Below is a small trained network, with its code and all its weights. Each question gives an input and a class and asks what happens when units are switched off, that is, made to give their printed mean instead of their output.

import numpy as np


def w(rows, s, z=0):
    codes = np.array(rows[::2]) - 128.0
    scale = np.full(codes.shape[1], s)
    scale[-1] = z or s
    return codes * scale


def f(y):
    return y / 2 * (1 + np.tanh(0.7978845608 * (y + 0.044715 * y**3)))


def log_softmax(a):
    a = a - a.max(-1, keepdims=True)
    return a - np.log(np.exp(a).sum(-1, keepdims=True))


def net(x, mask):
    res = np.array(x, float).reshape(1, 6) / 4 @ E
    y = f(res @ A[0][:, :-1].T + A[0][:, -1])
    res = res + np.where(mask, y, B[0][:, -1]) @ B[0][:, :-1]
    return log_softmax(res[-1] @ U[:, :-1].T + U[:, -1])


A, B = {}, {}
E = w([
[64,59,149,1],'x0',
[129,128,128,128],'x1',
[148,205,242,102],'x2',
[130,126,131,128],'x3',
[112,143,118,121],'x4',
[208,158,81,44],'x5',
],0.011)
A[0] = w([
[144,87,92,134,194],'n1',
[87,172,245,157,185],'n2',
[185,120,113,139,113],'n3',
[128,52,145,181,140],'n4',
[197,144,113,134,120],'n5',
[100,87,130,120,113],'n6',
[118,223,249,93,214],'n7',
[147,152,87,244,174],'n8',
[134,142,178,106,139],'n9',
[188,171,58,99,196],'n10',
[93,61,109,87,175],'n11',
[96,122,102,115,155],'n12',
[110,77,113,138,183],'n13',
[82,78,145,68,178],'n14',
[110,109,216,136,193],'n15',
[109,244,89,89,171],'n16',
[164,103,113,75,130],'n17',
[141,198,134,130,124],'n18',
[197,158,159,123,126],'n19',
[201,113,71,13,149],'n20',
[100,65,130,127,120],'n21',
[99,109,107,179,253],'n22',
[170,186,159,106,150],'n23',
[157,204,106,76,129],'n24',
[123,86,125,39,148],'n25',
],0.013,0.0074)
B[0] = w([
[121,100,127,194,173],'n1',
[181,165,104,42,217],'n2',
[131,108,134,110,151],'n3',
[107,171,146,143,165],'n4',
[167,92,126,127,166],'n5',
[106,183,212,155,149],'n6',
[171,144,155,65,249],'n7',
[101,133,49,109,230],'n8',
[140,150,185,38,160],'n9',
[130,1,118,184,207],'n10',
[93,190,130,207,195],'n11',
[92,118,146,193,150],'n12',
[100,131,143,202,169],'n13',
[65,191,158,111,203],'n14',
[134,171,98,22,186],'n15',
[174,104,141,165,179],'n16',
[124,155,65,155,165],'n17',
[227,74,156,170,163],'n18',
[182,93,157,119,171],'n19',
[152,152,43,151,226],'n20',
[107,150,173,188,159],'n21',
[69,185,95,196,196],'n22',
[227,130,187,152,181],'n23',
[142,124,147,197,179],'n24',
[92,238,112,127,201],'n25',
],0.0081,0.016)
U = w([
[72,127,50,144,254],'0',
[200,200,87,55,221],'1',
[121,28,10,120,5],'2',
[193,49,255,115,113],'3',
[79,169,221,181,57],'4',
[88,144,229,5,43],'5',
],0.0088,0.0069)

Each question gives the input, the list of numbers given to net, and the class t.
The units are the neurons (one row each of A and B). Each row of codes is followed by its name. A weight is (code - 128) times the scale printed after its matrix; where a second scale follows, it is the last column's (A, B and U).
mask holds one flag per neuron, in row order. A switched-off neuron (its flag False) gives its mean, the last column of its row in B, instead of its output. The means were averaged over made-up inputs and are rounded, as every weight is.
A unit's drop is (log p(t) with every unit on - log p(t) with that unit switched off) / (log p(t) with every unit on - log p(t) with every unit switched off).
The circuit of an input: a set's keep is (log p(t) with only the set's units on - log p(t) with every unit switched off) / (log p(t) with every unit on - log p(t) with every unit switched off). Starting from the 12 units with the biggest drops (on a tie, the unit counted first), units are removed one at a time, each time the one whose removal leaves the highest keep (on an exact tie, the one counted first), for as long as the keep stays at least 0.8.
circuit, biggest first: the units of the circuit, biggest drop first
most important unit: the unit with the biggest drop
top k neurons: the k neurons with the biggest drops, biggest first
drop when u is switched off: that unit's drop, to one decimal
input [0,-1,6,1,-2,-5], class 1: circuit, biggest first : [n2]
input [-5,2,-8,4,4,3], class 2: circuit, biggest first : [n10; n25]
input [2,4,8,-4,-3,-3], class 5: circuit, biggest first : [n20; n7]
input [1,5,-3,-8,1,-1], class 4: circuit, biggest first : [n20; n2]
input [-3,0,-6,8,-1,1], class 2: circuit, biggest first : [n25; n14]
input [-8,2,-8,6,8,1], class 2: circuit, biggest first : [n10; n25]
input [3,-5,8,-1,4,0], class 5: top 2 neurons : [n20; n9]
input [2,-8,-7,-2,-6,7], class 0: top 2 neurons : [n25; n11]
input [0,-3,-3,7,-2,2], class 2: top 2 neurons : [n14; n25]
input [0,2,5,7,-7,-6], class 1: top 2 neurons : [n2; n14]
input [-8,4,0,-1,-7,-6], class 0: top 3 neurons : [n8; n22; n7]
input [-4,-7,0,6,5,8], class 2: top 2 neurons : [n20; n10]
input [-8,7,3,-6,2,-8], class 1: drop when n2 is switched off : 0.1
input [8,-4,-7,5,-1,5], class 0: most important unit : n20
input [-7,8,-6,-3,0,1], class 2: drop when n10 is switched off : 0.2
input [1,-6,2,6,-8,-1], class 5: drop when n8 is switched off : 0.2
